Below are the code and all the weights of a small trained network. Each question names an input and a class and asks about switching units off, where a switched-off unit gives its printed mean instead of its output.

import numpy as np


def w(rows, s, z=0):
    codes = np.array(rows[::2]) - 128.0
    scale = np.full(codes.shape[1], s)
    scale[-1] = z or s
    return codes * scale


def f(y):
    return y / 2 * (1 + np.tanh(0.7978845608 * (y + 0.044715 * y**3)))


def log_softmax(a):
    a = a - a.max(-1, keepdims=True)
    return a - np.log(np.exp(a).sum(-1, keepdims=True))


def net(x, mask):
    res = np.array(x, float).reshape(1, 6) / 4 @ E
    y = f(res @ A[0][:, :-1].T + A[0][:, -1])
    res = res + np.where(mask, y, B[0][:, -1]) @ B[0][:, :-1]
    return log_softmax(res[-1] @ U[:, :-1].T + U[:, -1])


A, B = {}, {}
E = w([
[235,125,54,79,107,143],'x0',
[129,129,129,128,127,128],'x1',
[107,2,150,96,51,118],'x2',
[127,127,129,129,130,128],'x3',
[97,109,90,149,104,237],'x4',
[129,129,127,127,126,128],'x5',
],0.014)
A[0] = w([
[172,193,91,141,189,106,205],'N1',
[89,47,158,108,86,153,58],'N2',
[193,79,126,69,109,52,112],'N3',
[195,209,88,139,215,103,65],'N4',
[165,101,121,89,113,74,104],'N5',
[172,156,79,129,100,158,59],'N6',
[69,43,158,109,64,147,27],'N7',
[180,94,137,77,103,82,117],'N8',
[123,79,52,140,69,239,210],'N9',
[121,86,70,125,87,230,4],'N10',
[216,159,49,74,114,192,192],'N11',
[70,93,195,159,142,81,56],'N12',
[213,150,45,88,127,190,20],'N13',
[158,112,132,89,96,84,121],'N14',
[146,168,181,131,159,2,163],'N15',
[143,104,129,151,154,130,128],'N16',
[75,161,128,184,184,195,133],'N17',
[51,191,154,192,183,215,144],'N18',
[58,120,196,173,142,66,142],'N19',
[63,102,182,160,127,74,57],'N20',
[179,77,104,105,66,143,50],'N21',
[186,70,126,59,92,45,111],'N22',
[68,35,173,101,46,156,182],'N23',
],0.0083,0.011)
B[0] = w([
[97,162,189,108,137,158,226],'N1',
[137,165,165,61,179,175,169],'N2',
[92,131,96,204,74,73,187],'N3',
[208,74,75,25,135,158,195],'N4',
[96,133,101,183,98,102,157],'N5',
[127,151,164,90,153,158,145],'N6',
[107,194,218,51,202,189,172],'N7',
[99,111,102,191,104,80,171],'N8',
[81,211,227,104,173,148,254],'N9',
[207,78,58,64,120,147,161],'N10',
[173,62,61,99,116,108,250],'N11',
[179,90,81,62,144,147,157],'N12',
[93,219,254,35,217,205,176],'N13',
[107,122,101,184,101,102,158],'N14',
[186,130,131,4,181,231,210],'N15',
[118,133,124,111,111,115,128],'N16',
[58,156,132,197,83,77,187],'N17',
[37,153,128,207,59,58,214],'N18',
[164,130,158,50,164,184,193],'N19',
[180,96,85,57,121,152,156],'N20',
[113,95,72,172,98,95,164],'N21',
[100,126,99,208,84,87,195],'N22',
[197,79,56,88,132,131,245],'N23',
],0.0079,0.014)
U = w([
[115,174,238,112,155,150,134],'0',
[193,81,54,105,134,140,46],'1',
[76,126,100,253,101,81,246],'2',
],0.015,0.0013)

Each question gives the input, the list of numbers given to net, and the class t.
The units are the neurons (one row each of A and B). Each row of codes is followed by its name. A weight is (code - 128) times the scale printed after its matrix; where a second scale follows, it is the last column's (A, B and U).
mask holds one flag per neuron, in row order. A switched-off neuron (its flag False) gives its mean, the last column of its row in B, instead of its output. The means were averaged over made-up inputs and are rounded, as every weight is.
A unit's drop is (log p(t) with every unit on - log p(t) with that unit switched off) / (log p(t) with every unit on - log p(t) with every unit switched off).
The circuit of an input: a set's keep is (log p(t) with only the set's units on - log p(t) with every unit switched off) / (log p(t) with every unit on - log p(t) with every unit switched off). Starting from the 12 units with the biggest drops (on a tie, the unit counted first), units are removed one at a time, each time the one whose removal leaves the highest keep (on an exact tie, the one counted first), for as long as the keep stays at least 0.8.
units of the circuit, in order: the units of the circuit, biggest drop first
most important unit: the unit with the biggest drop
k most important neurons: the k neurons with the biggest drops, biggest first
drop when u is switched off: that unit's drop, to one decimal
input [7,8,-4,6,6,6], class 0: most important unit -> N13
input [-8,2,-5,-4,1,7], class 2: 4 most important neurons -> N18; N17; N9; N13
input [5,-1,-1,4,1,6], class 0: 2 most important neurons -> N23; N13
input [-8,-3,4,2,0,5], class 1: 2 most important neurons -> N23; N9
input [-8,-8,7,-8,0,-7], class 1: 3 most important neurons -> N23; N12; N20
input [0,2,-5,8,5,8], class 2: 2 most important neurons -> N18; N15
input [-3,4,1,-2,-5,2], class 1: 3 most important neurons -> N9; N13; N7
input [6,-7,-3,4,2,-4], class 0: 2 most important neurons -> N13; N23
input [-1,4,7,3,5,-2], class 0: 2 most important neurons -> N9; N7
input [3,3,-7,8,-7,7], class 1: 2 most important neurons -> N4; N9
input [-6,2,7,-6,0,6], class 1: 2 most important neurons -> N23; N12
input [5,-1,0,0,7,-2], class 0: 2 most important neurons -> N9; N13
input [0,7,-7,-5,7,-8], class 2: 3 most important neurons -> N18; N17; N15
input [0,-1,-4,0,8,-3], class 2: units of the circuit, in order -> N18
input [0,6,2,5,8,-2], class 0: 2 most important neurons -> N9; N4
input [-3,5,2,-6,-4,6], class 1: drop when N9 is switched off -> 0.4
input [8,-6,-8,3,6,5], class 0: drop when N13 is switched off -> 1.1
input [-4,7,-1,-5,1,3], class 2: drop when N13 is switched off -> 0.2
